Below are the code and all the weights of a small trained network. Each question names an input and a class and asks about switching units off, where a switched-off unit gives its printed mean instead of its output.

import numpy as np


def w(rows, s, z=0):
    codes = np.array(rows[::2]) - 128.0
    scale = np.full(codes.shape[1], s)
    scale[-1] = z or s
    return codes * scale


def norm(h):
    return h / np.sqrt((h * h).mean(-1, keepdims=True) + 1e-5)


def f(y):
    return y / 2 * (1 + np.tanh(0.7978845608 * (y + 0.044715 * y**3)))


def log_softmax(a):
    a = a - a.max(-1, keepdims=True)
    return a - np.log(np.exp(a).sum(-1, keepdims=True))


def net(x, mask):
    res = np.array(x, float).reshape(1, 3) / 4 @ E
    u = 0
    for l in range(2):
        y = f(norm(res) @ A[l][:, :-1].T + A[l][:, -1])
        res = res + np.where(mask[u : u + 10], y, B[l][:, -1]) @ B[l][:, :-1]
        u += 10
    return log_softmax(norm(res)[-1] @ U[:, :-1].T + U[:, -1])


A, B = {}, {}
E = w([
[47,231,1],'x0',
[59,10,62],'x1',
[4,37,200],'x2',
],0.0063)
A[0] = w([
[144,138,200,88],'L0N0',
[162,122,214,136],'L0N1',
[36,178,161,183],'L0N2',
[157,231,8,92],'L0N3',
[149,236,155,251],'L0N4',
[153,243,20,113],'L0N5',
[123,131,203,90],'L0N6',
[86,220,113,199],'L0N7',
[104,71,78,152],'L0N8',
[176,106,34,68],'L0N9',
],0.013,0.0031)
B[0] = w([
[158,128,154,160],'L0N0',
[160,79,107,192],'L0N1',
[50,183,161,192],'L0N2',
[228,8,167,249],'L0N3',
[18,176,203,227],'L0N4',
[199,10,220,254],'L0N5',
[156,116,158,159],'L0N6',
[160,129,203,205],'L0N7',
[101,124,51,181],'L0N8',
[164,199,51,164],'L0N9',
],0.014,0.0072)
A[1] = w([
[189,170,155,45],'L1N0',
[40,179,78,251],'L1N1',
[140,199,40,3],'L1N2',
[12,89,116,223],'L1N3',
[174,250,177,97],'L1N4',
[87,208,95,88],'L1N5',
[84,103,185,179],'L1N6',
[80,134,92,42],'L1N7',
[195,88,65,171],'L1N8',
[32,103,64,130],'L1N9',
],0.011,0.0017)
B[1] = w([
[95,130,92,150],'L1N0',
[172,79,136,213],'L1N1',
[204,131,92,134],'L1N2',
[84,135,90,253],'L1N3',
[4,161,153,153],'L1N4',
[174,143,134,143],'L1N5',
[161,139,73,245],'L1N6',
[131,87,132,138],'L1N7',
[103,158,168,199],'L1N8',
[113,65,99,225],'L1N9',
],0.019,0.0042)
U = w([
[219,172,38,104],'0',
[201,56,233,202],'1',
[114,181,83,36],'2',
[129,247,56,1],'3',
[28,177,197,209],'4',
[135,160,73,20],'5',
[16,45,35,184],'6',
[115,229,70,24],'7',
],0.013,0.0079)

Each question gives the input, the list of numbers given to net, and the class t.
The units are the neurons (one row each of A and B). Each row of codes is followed by its name. A weight is (code - 128) times the scale printed after its matrix; where a second scale follows, it is the last column's (A, B and U).
mask holds one flag per neuron, layer by layer. A switched-off neuron (its flag False) gives its mean, the last column of its row in B, instead of its output. The means were averaged over made-up inputs and are rounded, as every weight is.
A unit's drop is (log p(t) with every unit on - log p(t) with that unit switched off) / (log p(t) with every unit on - log p(t) with every unit switched off).
The circuit of an input: a set's keep is (log p(t) with only the set's units on - log p(t) with every unit switched off) / (log p(t) with every unit on - log p(t) with every unit switched off). Starting from the 12 units with the biggest drops (on a tie, the unit counted first), units are removed one at a time, each time the one whose removal leaves the highest keep (on an exact tie, the one counted first), for as long as the keep stays at least 0.8.
circuit, biggest first: the units of the circuit, biggest drop first
unit that matters most: the unit with the biggest drop
top k neurons: the k neurons with the biggest drops, biggest first
k most important neurons of layer l: the k neurons of layer l with the biggest drops, biggest first
drop when u is switched off: that unit's drop, to one decimal
input [-8,7,2], class 6: circuit, biggest first => [L0N5, L0N3]
input [5,-5,3], class 4: unit that matters most => L0N4
input [-3,-4,-2], class 4: circuit, biggest first => [L0N3, L0N5]
input [-1,-3,8], class 6: 4 most important neurons of layer 1 => [L1N6, L1N8, L1N3, L1N4]
input [-7,7,2], class 6: top 3 neurons => [L0N5, L0N3, L0N7]
input [0,-4,8], class 4: 2 most important neurons of layer 0 => [L0N3, L0N2]
input [-5,6,-4], class 0: top 4 neurons => [L0N5, L0N9, L0N3, L0N4]
input [3,-1,4], class 4: top 3 neurons => [L0N2, L0N7, L0N1]
input [0,4,-1], class 0: 2 most important neurons of layer 0 => [L0N9, L0N5]
input [-3,-6,3], class 4: 3 most important neurons of layer 0 => [L0N3, L0N5, L0N4]
input [-6,6,-1], class 6: top 4 neurons => [L0N5, L0N3, L0N7, L0N8]
input [-8,-8,-2], class 4: top 3 neurons => [L0N3, L0N5, L1N4]
input [8,7,-2], class 1: drop when L1N1 is switched off => 0.0
input [-3,8,-6], class 0: most important neuron of layer 0 => [L0N9]
input [-2,-6,4], class 4: drop when L0N3 is switched off => 0.7
input [-1,1,1], class 6: drop when L0N3 is switched off => 1.0
